Below are the code and all the weights of a small trained network. Each question names an input and a target symbol and asks about switching units off, where a switched-off unit gives its printed mean instead of its output.

import numpy as np


def w(rows, s, z=0):
    codes = np.array(rows[::2]) - 128.0
    scale = np.full(codes.shape[1], s)
    scale[-1] = z or s
    return codes * scale


def f(y):
    return y / 2 * (1 + np.tanh(0.7978845608 * (y + 0.044715 * y**3)))


def softmax(a):
    e = np.exp(a - a.max(-1, keepdims=True))
    return e / e.sum(-1, keepdims=True)


def log_softmax(a):
    a = a - a.max(-1, keepdims=True)
    return a - np.log(np.exp(a).sum(-1, keepdims=True))


def net(x, mask):
    ids = ['βγδεημω'.index(c) for c in x.split()]
    T = len(ids)
    res = E[ids] + P[:T]
    r = res
    for j in range(3):
        rows = slice(2 * j, 2 * j + 2)
        q, k, v = (r @ M[0][rows].T for M in (Q, K, V))
        z = softmax(np.where(np.tri(T) > 0, q @ k.T / 2**0.5, -1e9)) @ v
        o = O[0][rows]
        res = res + np.where(mask[j], z, o[:, -1]) @ o[:, :-1]
    y = f(res @ A[0][:, :-1].T + A[0][:, -1])
    res = res + np.where(mask[3:19], y, B[0][:, -1]) @ B[0][:, :-1]
    return log_softmax(res[-1] @ U[:, :-1].T + U[:, -1])


Q, K, V, O, A, B = {}, {}, {}, {}, {}, {}
E = w([
[27,125,101,141,147],'β',
[106,220,179,40,93],'γ',
[8,144,158,120,214],'δ',
[108,243,62,119,157],'ε',
[82,97,93,48,25],'η',
[39,22,107,71,126],'μ',
[227,71,58,43,149],'ω',
],0.016)
P = w([
[172,119,83,205,95],'0',
[173,124,86,163,109],'1',
[146,132,75,132,113],'2',
[108,135,80,103,132],'3',
[87,143,77,73,137],'4',
[71,148,74,41,148],'5',
[65,144,82,21,149],'6',
[46,156,87,1,160],'7',
],0.009)
Q[0] = w([
[88,125,204,170,61],'head 1',
[184,134,173,157,122],'head 1',
[184,125,212,196,59],'head 2',
[122,123,98,9,181],'head 2',
[37,114,148,140,142],'head 3',
[125,71,204,188,103],'head 3',
],0.015)
K[0] = w([
[141,115,112,176,201],'head 1',
[135,109,188,223,75],'head 1',
[144,95,133,250,191],'head 2',
[118,151,172,67,42],'head 2',
[79,158,139,118,68],'head 3',
[157,145,166,197,86],'head 3',
],0.014)
V[0] = w([
[173,142,100,96,143],'head 1',
[118,162,129,138,69],'head 1',
[132,201,144,118,106],'head 2',
[123,95,111,70,9],'head 2',
[203,76,159,137,107],'head 3',
[162,120,148,173,167],'head 3',
],0.015)
O[0] = w([
[241,172,70,70,165,207],'head 1',
[167,100,211,156,67,110],'head 1',
[254,117,193,142,180,154],'head 2',
[121,115,159,74,94,251],'head 2',
[91,210,122,36,134,67],'head 3',
[150,62,115,83,194,61],'head 3',
],0.0086,0.013)
A[0] = w([
[173,67,165,154,222,215],'neuron 1',
[149,62,215,66,94,128],'neuron 2',
[173,98,92,118,2,189],'neuron 3',
[74,190,86,178,240,116],'neuron 4',
[88,73,173,114,155,90],'neuron 5',
[79,221,175,146,78,146],'neuron 6',
[192,136,241,220,124,6],'neuron 7',
[110,109,22,153,165,108],'neuron 8',
[90,40,88,113,161,124],'neuron 9',
[98,133,146,90,139,101],'neuron 10',
[176,46,136,95,184,170],'neuron 11',
[154,159,23,55,198,39],'neuron 12',
[136,28,13,176,85,111],'neuron 13',
[98,140,104,137,25,88],'neuron 14',
[15,33,130,125,245,81],'neuron 15',
[95,4,180,88,159,118],'neuron 16',
],0.0086,0.011)
B[0] = w([
[171,178,145,88,57,205],'neuron 1',
[123,99,63,194,130,186],'neuron 2',
[74,172,137,157,227,235],'neuron 3',
[153,60,69,78,55,163],'neuron 4',
[133,115,105,188,140,129],'neuron 5',
[173,83,54,192,219,144],'neuron 6',
[125,94,80,183,22,150],'neuron 7',
[150,3,165,64,113,184],'neuron 8',
[119,216,194,107,108,160],'neuron 9',
[141,151,141,157,124,134],'neuron 10',
[95,209,159,114,102,198],'neuron 11',
[140,97,176,168,104,245],'neuron 12',
[181,124,192,96,251,169],'neuron 13',
[134,100,168,125,151,147],'neuron 14',
[70,137,138,137,38,166],'neuron 15',
[114,179,70,178,108,150],'neuron 16',
],0.0081,0.013)
U = w([
[95,188,255,124,167,3],'β',
[192,141,31,152,112,18],'γ',
[110,148,160,115,50,67],'δ',
[174,238,199,162,125,170],'ε',
[158,110,166,172,215,182],'η',
[72,251,74,156,164,215],'μ',
[135,209,102,18,156,207],'ω',
],0.0068,0.0042)

Each question gives the input, a string of symbols that net reads in full, and the target symbol t.
The units are the heads (2 rows each of Q, K, V and O) and the neurons (one row each of A and B). Each row of codes is followed by its name. A weight is (code - 128) times the scale printed after its matrix; where a second scale follows, it is the last column's (O, A, B and U).
mask holds one flag per unit, heads first, then neurons. A switched-off unit (its flag False) gives its mean, the last column of its rows in O or B, instead of its output. The means were averaged over made-up inputs and are rounded, as every weight is.
A unit's drop is (log p(t) with every unit on - log p(t) with that unit switched off) / (log p(t) with every unit on - log p(t) with every unit switched off).
The circuit of an input: a set's keep is (log p(t) with only the set's units on - log p(t) with every unit switched off) / (log p(t) with every unit on - log p(t) with every unit switched off). Starting from the 12 units with the biggest drops (on a tie, the unit counted first), units are removed one at a time, each time the one whose removal leaves the highest keep (on an exact tie, the one counted first), for as long as the keep stays at least 0.8.
circuit, biggest first: the units of the circuit, biggest drop first
most important unit: the unit with the biggest drop
k most important neurons: the k neurons with the biggest drops, biggest first
which heads matter: for each layer, one digit per head in row order, 1 if its drop is at least 0.15 and else 0, layers parted by /
drop of u: that unit's drop, to one decimal
input β β ω δ, target δ: 3 most important neurons -> (neuron 15; neuron 3; neuron 4)
input ω ε δ δ δ β, target η: 2 most important neurons -> (neuron 13; neuron 11)
input β δ γ μ, target ε: circuit, biggest first -> (head 2; neuron 1; neuron 11)
input ε η ε, target η: 3 most important neurons -> (neuron 6; neuron 11; neuron 1)
input β ω ω μ γ η γ ε, target ε: circuit, biggest first -> (head 2; head 3)
input β ω δ, target ω: circuit, biggest first -> (head 1; neuron 4)
input β δ β η, target μ: which heads matter -> 010
input δ γ μ η η μ, target μ: most important unit -> neuron 16
input ω η ω ω ε ω, target μ: which heads matter -> 110
input ω ε η γ μ η ε δ, target η: 3 most important neurons -> (neuron 6; neuron 11; neuron 1)
input γ ε ω ε ε ε β μ, target μ: circuit, biggest first -> (neuron 16; neuron 8)
input η ω β μ δ, target μ: circuit, biggest first -> (neuron 8; neuron 12; head 1)
input β η η, target η: 4 most important neurons -> (neuron 14; neuron 6; neuron 3; neuron 11)
input η η ε, target η: 2 most important neurons -> (neuron 6; neuron 11)
input ω ω ω ω ω β β, target η: 2 most important neurons -> (neuron 13; neuron 1)
input μ ω γ δ β, target ε: circuit, biggest first -> (head 2; head 3; neuron 1)
input ε ω β η β μ β δ, target μ: which heads matter -> 110
input μ γ β ω ε η γ η, target η: most important unit -> head 3
input γ δ ω μ ω, target ε: 4 most important neurons -> (neuron 11; neuron 8; neuron 4; neuron 1)
input β β μ ω ω ω δ μ, target β: 3 most important neurons -> (neuron 13; neuron 9; neuron 4)
input μ ω β, target ω: 2 most important neurons -> (neuron 2; neuron 4)
input β ω β β ε μ, target β: 3 most important neurons -> (neuron 13; neuron 9; neuron 14)
input ω δ ω δ ω γ δ, target ε: 2 most important neurons -> (neuron 1; neuron 8)
input ε μ ε γ μ μ μ β, target ε: most important neuron -> (neuron 8)
input ω ω δ δ δ, target δ: drop of head 1 -> 0.1
